Below are the code and all the weights of a small trained network. Each question names an input and a class and asks about switching units off, where a switched-off unit gives its printed mean instead of its output.

import numpy as np


def w(rows, s, z=0):
    codes = np.array(rows[::2]) - 128.0
    scale = np.full(codes.shape[1], s)
    scale[-1] = z or s
    return codes * scale


def f(y):
    return y / 2 * (1 + np.tanh(0.7978845608 * (y + 0.044715 * y**3)))


def log_softmax(a):
    a = a - a.max(-1, keepdims=True)
    return a - np.log(np.exp(a).sum(-1, keepdims=True))


def net(x, mask):
    res = np.array(x, float).reshape(1, 4) / 4 @ E
    y = f(res @ A[0][:, :-1].T + A[0][:, -1])
    res = res + np.where(mask, y, B[0][:, -1]) @ B[0][:, :-1]
    return log_softmax(res[-1] @ U[:, :-1].T + U[:, -1])


A, B = {}, {}
E = w([
[146,3,150,143],'x0',
[129,128,130,127],'x1',
[105,98,100,20],'x2',
[61,101,43,160],'x3',
],0.011)
A[0] = w([
[202,132,144,76,100],'n0',
[122,165,215,130,180],'n1',
[81,102,57,156,58],'n2',
[108,103,127,39,75],'n3',
[133,157,186,107,69],'n4',
[117,48,175,136,3],'n5',
[162,227,98,144,87],'n6',
[38,155,48,150,73],'n7',
[6,204,167,96,151],'n8',
[130,122,157,199,55],'n9',
],0.013,0.0044)
B[0] = w([
[231,115,72,186,195],'n0',
[139,132,65,166,231],'n1',
[254,177,111,87,218],'n2',
[5,242,169,185,207],'n3',
[181,130,65,143,173],'n4',
[133,142,170,2,202],'n5',
[96,80,209,55,254],'n6',
[185,143,112,149,247],'n7',
[132,38,192,113,240],'n8',
[28,209,205,54,189],'n9',
],0.0094,0.0068)
U = w([
[105,89,137,153,251],'0',
[123,38,186,40,70],'1',
[55,250,165,156,94],'2',
[206,147,96,145,58],'3',
],0.012,0.014)

Each question gives the input, the list of numbers given to net, and the class t.
The units are the neurons (one row each of A and B). Each row of codes is followed by its name. A weight is (code - 128) times the scale printed after its matrix; where a second scale follows, it is the last column's (A, B and U).
mask holds one flag per neuron, in row order. A switched-off neuron (its flag False) gives its mean, the last column of its row in B, instead of its output. The means were averaged over made-up inputs and are rounded, as every weight is.
A unit's drop is (log p(t) with every unit on - log p(t) with that unit switched off) / (log p(t) with every unit on - log p(t) with every unit switched off).
The circuit of an input: a set's keep is (log p(t) with only the set's units on - log p(t) with every unit switched off) / (log p(t) with every unit on - log p(t) with every unit switched off). Starting from all 10 units, units are removed one at a time, each time the one whose removal leaves the highest keep (on an exact tie, the one counted first), for as long as the keep stays at least 0.8.
circuit, biggest first: the units of the circuit, biggest drop first
unit that matters most: the unit with the biggest drop
top k neurons: the k neurons with the biggest drops, biggest first
drop when u is switched off: that unit's drop, to one decimal
input [-5,2,-5,7], class 3: top 4 neurons -> n7; n2; n3; n5
input [4,-2,-3,-8], class 3: unit that matters most -> n0
input [3,-3,4,-2], class 2: circuit, biggest first -> n3; n8
input [-8,4,-7,0], class 1: circuit, biggest first -> n6; n8
input [-6,-5,0,6], class 1: top 2 neurons -> n8; n6
input [-4,5,1,-4], class 0: circuit, biggest first -> n5; n2; n9
input [-4,4,-3,2], class 0: top 2 neurons -> n5; n3
input [3,5,6,-5], class 2: top 2 neurons -> n3; n8
input [4,-1,-1,-5], class 3: circuit, biggest first -> n6; n0
input [-4,-3,-5,7], class 3: top 3 neurons -> n2; n7; n3
input [-4,-2,1,-4], class 1: top 4 neurons -> n6; n8; n3; n7
input [-8,8,7,-7], class 0: top 3 neurons -> n8; n3; n0
input [-4,1,4,-7], class 3: top 4 neurons -> n0; n4; n1; n9
input [-6,-7,-3,-5], class 0: top 2 neurons -> n1; n5
input [3,-5,-7,7], class 2: circuit, biggest first -> n9
input [-1,7,8,-8], class 2: top 3 neurons -> n3; n2; n7
input [2,2,0,5], class 3: circuit, biggest first -> n2; n6
input [2,5,-7,-1], class 2: top 2 neurons -> n9; n8
input [-8,4,-6,0], class 1: top 2 neurons -> n6; n8
input [-3,-5,2,-6], class 3: unit that matters most -> n0
input [-3,2,-6,8], class 3: top 3 neurons -> n2; n7; n3
input [-6,8,-2,5], class 0: top 3 neurons -> n5; n7; n9
input [-1,-6,-5,-7], class 3: top 2 neurons -> n3; n4
input [-7,2,5,-6], class 1: drop when n7 is switched off -> 0.1
input [-7,0,4,2], class 1: drop when n6 is switched off -> 0.1
input [-6,7,-2,6], class 0: drop when n8 is switched off -> 0.2
input [7,7,-8,-6], class 2: unit that matters most -> n9
input [-8,-1,6,1], class 1: drop when n8 is switched off -> 1.6
